Below are the code and all the weights of a small trained network. Each question names an input and a class and asks about switching units off, where a switched-off unit gives its printed mean instead of its output.

import numpy as np


def w(rows, s, z=0):
    codes = np.array(rows[::2]) - 128.0
    scale = np.full(codes.shape[1], s)
    scale[-1] = z or s
    return codes * scale


def norm(h):
    return h / np.sqrt((h * h).mean(-1, keepdims=True) + 1e-5)


def f(y):
    return np.maximum(y, 0)


def log_softmax(a):
    a = a - a.max(-1, keepdims=True)
    return a - np.log(np.exp(a).sum(-1, keepdims=True))


def net(x, mask):
    res = np.array(x, float).reshape(1, 7) / 4 @ E
    u = 0
    for l in range(2):
        y = f(norm(res) @ A[l][:, :-1].T + A[l][:, -1])
        res = res + np.where(mask[u : u + 6], y, B[l][:, -1]) @ B[l][:, :-1]
        u += 6
    return log_softmax(norm(res)[-1] @ U[:, :-1].T + U[:, -1])


A, B = {}, {}
E = w([
[153,176,144,126,44,61,123,175,209],'x0',
[2,148,195,64,79,96,181,162,127],'x1',
[106,150,121,168,54,176,187,157,113],'x2',
[165,87,198,55,123,157,113,86,72],'x3',
[99,89,98,126,103,221,151,117,177],'x4',
[119,216,117,89,183,155,132,176,142],'x5',
[131,139,73,161,224,156,120,119,190],'x6',
],0.0043)
A[0] = w([
[140,108,61,185,123,74,106,180,39,3],'L0N0',
[74,195,163,78,57,182,228,124,85,163],'L0N1',
[86,124,205,134,99,125,232,240,188,76],'L0N2',
[161,144,252,31,88,97,133,21,127,219],'L0N3',
[136,155,112,154,133,63,211,248,93,55],'L0N4',
[111,138,171,185,73,36,177,233,162,58],'L0N5',
],0.0044,0.0033)
B[0] = w([
[94,121,94,228,220,104,68,86,133,141],'L0N0',
[153,53,198,81,116,60,147,194,46,223],'L0N1',
[103,108,112,107,37,155,32,137,87,197],'L0N2',
[127,67,183,190,124,155,204,254,52,253],'L0N3',
[106,169,129,75,176,107,108,93,212,166],'L0N4',
[84,202,27,117,94,168,96,21,203,195],'L0N5',
],0.0056,0.0046)
A[1] = w([
[171,123,215,164,145,99,125,88,108,4],'L1N0',
[79,156,119,159,181,92,162,170,167,10],'L1N1',
[125,209,101,86,254,140,38,132,112,240],'L1N2',
[158,87,77,99,193,223,103,97,135,151],'L1N3',
[252,99,153,94,132,47,66,71,137,191],'L1N4',
[43,179,90,134,163,118,193,120,216,180],'L1N5',
],0.0054,0.0023)
B[1] = w([
[13,129,157,109,82,70,193,149,123,159],'L1N0',
[159,157,227,91,157,105,208,152,86,157],'L1N1',
[148,35,143,239,143,179,214,56,64,253],'L1N2',
[147,68,76,201,151,153,152,36,221,223],'L1N3',
[86,18,203,113,43,106,207,254,47,221],'L1N4',
[184,182,188,27,156,71,47,198,85,221],'L1N5',
],0.0055,0.004)
U = w([
[173,27,40,222,220,210,202,3,139,176],'0',
[209,235,81,136,210,112,116,107,187,3],'1',
[69,214,70,33,57,81,61,152,183,46],'2',
[107,43,238,73,125,83,181,217,11,249],'3',
],0.0069,0.0042)

Each question gives the input, the list of numbers given to net, and the class t.
The units are the neurons (one row each of A and B). Each row of codes is followed by its name. A weight is (code - 128) times the scale printed after its matrix; where a second scale follows, it is the last column's (A, B and U).
mask holds one flag per neuron, layer by layer. A switched-off neuron (its flag False) gives its mean, the last column of its row in B, instead of its output. The means were averaged over made-up inputs and are rounded, as every weight is.
A unit's drop is (log p(t) with every unit on - log p(t) with that unit switched off) / (log p(t) with every unit on - log p(t) with every unit switched off).
The circuit of an input: a set's keep is (log p(t) with only the set's units on - log p(t) with every unit switched off) / (log p(t) with every unit on - log p(t) with every unit switched off). Starting from all 12 units, units are removed one at a time, each time the one whose removal leaves the highest keep (on an exact tie, the one counted first), for as long as the keep stays at least 0.8.
circuit, biggest first: the units of the circuit, biggest drop first
top k neurons: the k neurons with the biggest drops, biggest first
top k neurons in layer l: the k neurons of layer l with the biggest drops, biggest first
drop of u: that unit's drop, to one decimal
input [5,-7,-7,1,-2,-6,3], class 3: circuit, biggest first : [L1N4]
input [-5,0,-1,-1,7,-3,-4], class 0: top 3 neurons : [L1N4, L0N3, L1N5]
input [-6,-3,-5,-7,1,-3,-7], class 0: top 2 neurons : [L0N1, L0N0]
input [7,-7,7,0,8,4,-4], class 1: circuit, biggest first : [L1N4, L1N2]
input [1,0,6,-3,2,4,2], class 2: top 3 neurons : [L0N2, L0N3, L1N4]
input [-1,8,5,0,-8,1,4], class 2: circuit, biggest first : [L0N5, L0N4]
input [-1,7,3,-8,5,-4,7], class 2: top 2 neurons in layer 0 : [L0N3, L0N2]
input [0,-7,3,-5,-7,0,-4], class 0: top 3 neurons : [L0N0, L0N1, L1N2]
input [4,-7,-5,-8,6,3,-8], class 1: top 2 neurons : [L0N1, L0N2]
input [-5,-5,5,7,-4,2,0], class 0: top 3 neurons : [L0N1, L1N3, L1N5]
input [1,8,7,-7,-6,3,4], class 2: top 2 neurons : [L0N5, L0N2]
input [-5,-4,-4,1,2,3,-8], class 0: top 3 neurons in layer 1 : [L1N5, L1N3, L1N4]
input [5,-5,8,-1,-4,6,-1], class 1: top 3 neurons in layer 1 : [L1N2, L1N4, L1N0]
input [3,2,7,2,-5,-1,3], class 2: circuit, biggest first : [L0N5]
input [8,2,5,-2,2,-1,-1], class 2: drop of L0N5 : 0.2
input [-7,6,-5,3,3,1,4], class 0: drop of L1N4 : 0.2
